Below is a small trained network, with its code and all its weights. Each question gives an input and a class and asks what happens when units are switched off, that is, made to give their printed mean instead of their output.

import numpy as np


def w(rows, s, z=0):
    codes = np.array(rows[::2]) - 128.0
    scale = np.full(codes.shape[1], s)
    scale[-1] = z or s
    return codes * scale


def f(y):
    return np.maximum(y, 0)


def log_softmax(a):
    a = a - a.max(-1, keepdims=True)
    return a - np.log(np.exp(a).sum(-1, keepdims=True))


def net(x, mask):
    res = np.array(x, float).reshape(1, 3) / 4 @ E
    y = f(res @ A[0][:, :-1].T + A[0][:, -1])
    res = res + np.where(mask, y, B[0][:, -1]) @ B[0][:, :-1]
    return log_softmax(res[-1] @ U[:, :-1].T + U[:, -1])


A, B = {}, {}
E = w([
[88,107,203,78],'x0',
[72,78,75,53],'x1',
[9,123,115,155],'x2',
],0.012)
A[0] = w([
[142,177,95,139,143],'N1',
[227,113,240,47,187],'N2',
[79,105,103,2,113],'N3',
[216,139,146,111,84],'N4',
[124,77,115,109,178],'N5',
[164,137,122,110,129],'N6',
[194,164,103,219,174],'N7',
[164,123,133,206,136],'N8',
[81,108,51,155,102],'N9',
[155,105,83,71,128],'N10',
[95,148,142,72,206],'N11',
[82,94,76,180,44],'N12',
[87,150,112,125,108],'N13',
[167,90,140,29,84],'N14',
[147,120,47,99,108],'N15',
[140,107,59,181,89],'N16',
[80,169,75,139,57],'N17',
[228,96,127,148,150],'N18',
[115,67,235,111,90],'N19',
[110,108,136,160,4],'N20',
[122,55,127,117,131],'N21',
[141,91,122,106,86],'N22',
[65,102,104,84,178],'N23',
[122,125,175,187,201],'N24',
[117,172,112,203,130],'N25',
[144,120,98,228,172],'N26',
[119,127,142,209,145],'N27',
[132,120,134,207,119],'N28',
[174,130,177,79,138],'N29',
[104,102,115,150,97],'N30',
[148,141,62,181,113],'N31',
[88,125,149,91,162],'N32',
[167,95,76,185,171],'N33',
[200,147,132,121,98],'N34',
[177,72,142,189,174],'N35',
[131,118,168,174,202],'N36',
[63,140,224,113,49],'N37',
[136,87,124,50,103],'N38',
[107,66,97,173,69],'N39',
[153,101,89,80,134],'N40',
],0.013,0.0031)
B[0] = w([
[108,154,109,124,157],'N1',
[142,141,252,176,251],'N2',
[133,69,136,62,229],'N3',
[127,142,172,170,194],'N4',
[121,92,121,134,166],'N5',
[135,135,131,151,157],'N6',
[122,179,129,78,213],'N7',
[135,142,134,81,180],'N8',
[134,108,165,159,181],'N9',
[181,127,123,121,173],'N10',
[121,98,132,118,177],'N11',
[141,118,172,128,168],'N12',
[136,105,132,137,155],'N13',
[83,128,152,83,196],'N14',
[157,99,77,131,169],'N15',
[103,169,76,133,168],'N16',
[137,121,167,146,162],'N17',
[148,165,149,185,202],'N18',
[114,151,82,167,191],'N19',
[143,120,134,122,134],'N20',
[132,113,131,100,162],'N21',
[123,132,135,109,148],'N22',
[111,79,126,133,201],'N23',
[197,109,123,137,174],'N24',
[112,163,113,81,177],'N25',
[91,166,92,92,187],'N26',
[129,145,138,73,170],'N27',
[114,154,128,87,166],'N28',
[133,123,186,132,185],'N29',
[135,114,133,133,147],'N30',
[100,177,85,130,175],'N31',
[132,92,128,144,173],'N32',
[116,150,90,157,175],'N33',
[128,141,161,171,182],'N34',
[138,159,129,118,171],'N35',
[162,108,128,141,167],'N36',
[149,93,86,184,184],'N37',
[75,128,143,100,186],'N38',
[137,126,149,146,152],'N39',
[182,99,105,118,169],'N40',
],0.035,0.014)
U = w([
[36,138,88,151,1],'0',
[143,174,201,215,230],'1',
[149,203,102,90,10],'2',
[137,91,175,127,207],'3',
[137,130,3,154,143],'4',
],0.011,0.0017)

Each question gives the input, the list of numbers given to net, and the class t.
The units are the neurons (one row each of A and B). Each row of codes is followed by its name. A weight is (code - 128) times the scale printed after its matrix; where a second scale follows, it is the last column's (A, B and U).
mask holds one flag per neuron, in row order. A switched-off neuron (its flag False) gives its mean, the last column of its row in B, instead of its output. The means were averaged over made-up inputs and are rounded, as every weight is.
A unit's drop is (log p(t) with every unit on - log p(t) with that unit switched off) / (log p(t) with every unit on - log p(t) with every unit switched off).
The circuit of an input: a set's keep is (log p(t) with only the set's units on - log p(t) with every unit switched off) / (log p(t) with every unit on - log p(t) with every unit switched off). Starting from the 12 units with the biggest drops (on a tie, the unit counted first), units are removed one at a time, each time the one whose removal leaves the highest keep (on an exact tie, the one counted first), for as long as the keep stays at least 0.8.
circuit, biggest first: the units of the circuit, biggest drop first
k most important neurons: the k neurons with the biggest drops, biggest first
drop of u: that unit's drop, to one decimal
input [5,3,3], class 3: circuit, biggest first -> (N3)
input [-7,-1,-6], class 2: 2 most important neurons -> (N7; N26)
input [-6,7,3], class 3: 3 most important neurons -> (N9; N12; N17)
input [3,-5,4], class 4: circuit, biggest first -> (N2; N37)
input [-6,-7,-5], class 2: 3 most important neurons -> (N7; N26; N8)
input [7,-6,5], class 4: 2 most important neurons -> (N2; N37)
input [-7,2,-1], class 4: 2 most important neurons -> (N2; N15)
input [7,0,3], class 3: 2 most important neurons -> (N31; N16)
input [8,1,7], class 4: 3 most important neurons -> (N2; N37; N19)
input [-7,5,5], class 4: 3 most important neurons -> (N2; N16; N15)
input [8,1,6], class 4: 3 most important neurons -> (N2; N37; N19)
input [1,-1,5], class 3: 2 most important neurons -> (N2; N18)
input [-4,8,-4], class 4: 2 most important neurons -> (N2; N15)
input [0,4,-5], class 3: circuit, biggest first -> (N14)
input [-8,3,1], class 4: drop of N2 -> 0.2
input [-8,0,0], class 2: drop of N19 -> 0.0
input [0,-3,0], class 2: drop of N2 -> 0.4
